Below is a small trained network, with its code and all its weights. Each question gives an input and a class and asks what happens when units are switched off, that is, made to give their printed mean instead of their output.

import numpy as np


def w(rows, s, z=0):
    codes = np.array(rows[::2]) - 128.0
    scale = np.full(codes.shape[1], s)
    scale[-1] = z or s
    return codes * scale


def f(y):
    return y / 2 * (1 + np.tanh(0.7978845608 * (y + 0.044715 * y**3)))


def log_softmax(a):
    a = a - a.max(-1, keepdims=True)
    return a - np.log(np.exp(a).sum(-1, keepdims=True))


def net(x, mask):
    res = np.array(x, float).reshape(1, 2) / 4 @ E
    y = f(res @ A[0][:, :-1].T + A[0][:, -1])
    res = res + np.where(mask, y, B[0][:, -1]) @ B[0][:, :-1]
    return log_softmax(res[-1] @ U[:, :-1].T + U[:, -1])


A, B = {}, {}
E = w([
[228,140,72,39,163,194,95,66,116,240],'x0',
[2,58,215,72,126,61,62,54,121,183],'x1',
],0.0078)
A[0] = w([
[188,194,85,203,150,167,180,221,130,96,1],'neuron 1',
[213,153,82,126,179,181,208,143,83,107,192],'neuron 2',
[201,87,111,24,187,138,48,57,93,254,97],'neuron 3',
[105,148,161,183,98,38,120,206,114,51,19],'neuron 4',
[9,75,254,215,10,51,133,182,103,55,241],'neuron 5',
[149,125,203,172,81,23,162,163,119,158,12],'neuron 6',
[72,66,115,90,69,59,126,95,188,158,26],'neuron 7',
[186,160,85,57,182,212,114,107,108,221,22],'neuron 8',
[16,97,146,94,61,139,104,86,174,164,5],'neuron 9',
[73,92,153,98,232,92,54,66,39,142,121],'neuron 10',
],0.0076,0.0061)
B[0] = w([
[112,113,125,49,12,92,100,211,200,159,179],'neuron 1',
[185,139,197,95,86,120,109,141,118,183,203],'neuron 2',
[93,179,179,139,162,159,212,154,115,77,208],'neuron 3',
[60,102,40,200,116,196,150,221,144,52,163],'neuron 4',
[120,164,220,127,168,151,148,135,86,121,252],'neuron 5',
[63,84,49,173,43,203,145,205,203,69,133],'neuron 6',
[52,68,123,70,69,160,57,191,181,100,148],'neuron 7',
[47,99,80,151,123,173,194,176,156,46,176],'neuron 8',
[124,6,81,103,47,156,61,183,222,93,155],'neuron 9',
[175,91,140,56,55,106,90,129,178,156,177],'neuron 10',
],0.014,0.015)
U = w([
[83,136,70,185,158,204,208,171,140,10,32],'0',
[135,85,108,35,56,90,55,151,205,150,47],'1',
[187,211,210,98,205,67,165,57,72,183,237],'2',
[137,130,31,213,167,100,52,76,192,97,1],'3',
],0.013,0.0086)

Each question gives the input, the list of numbers given to net, and the class t.
The units are the neurons (one row each of A and B). Each row of codes is followed by its name. A weight is (code - 128) times the scale printed after its matrix; where a second scale follows, it is the last column's (A, B and U).
mask holds one flag per neuron, in row order. A switched-off neuron (its flag False) gives its mean, the last column of its row in B, instead of its output. The means were averaged over made-up inputs and are rounded, as every weight is.
A unit's drop is (log p(t) with every unit on - log p(t) with that unit switched off) / (log p(t) with every unit on - log p(t) with every unit switched off).
The circuit of an input: a set's keep is (log p(t) with only the set's units on - log p(t) with every unit switched off) / (log p(t) with every unit on - log p(t) with every unit switched off). Starting from all 10 units, units are removed one at a time, each time the one whose removal leaves the highest keep (on an exact tie, the one counted first), for as long as the keep stays at least 0.8.
units of the circuit, in order: the units of the circuit, biggest drop first
k most important neurons: the k neurons with the biggest drops, biggest first
drop of u: that unit's drop, to one decimal
input [-6,-7], class 1: units of the circuit, in order -> [neuron 1]
input [-3,-2], class 2: units of the circuit, in order -> [neuron 8; neuron 9]
input [3,-1], class 2: 2 most important neurons -> [neuron 4; neuron 9]
input [2,2], class 2: 2 most important neurons -> [neuron 4; neuron 1]
input [-3,2], class 2: units of the circuit, in order -> [neuron 8; neuron 5]
input [-3,0], class 2: units of the circuit, in order -> [neuron 8; neuron 9]
input [7,-8], class 1: 3 most important neurons -> [neuron 2; neuron 1; neuron 5]
input [1,-4], class 1: 2 most important neurons -> [neuron 5; neuron 3]
input [0,-5], class 1: 2 most important neurons -> [neuron 5; neuron 1]
input [4,3], class 0: 2 most important neurons -> [neuron 3; neuron 2]
input [8,8], class 0: 2 most important neurons -> [neuron 3; neuron 8]
input [2,-4], class 1: 2 most important neurons -> [neuron 5; neuron 3]
input [0,-3], class 2: 2 most important neurons -> [neuron 9; neuron 10]
input [6,-2], class 0: units of the circuit, in order -> [neuron 8]
input [6,-1], class 0: drop of neuron 8 -> 1.7
input [1,-3], class 2: drop of neuron 1 -> 0.1
input [7,2], class 0: drop of neuron 8 -> 0.3
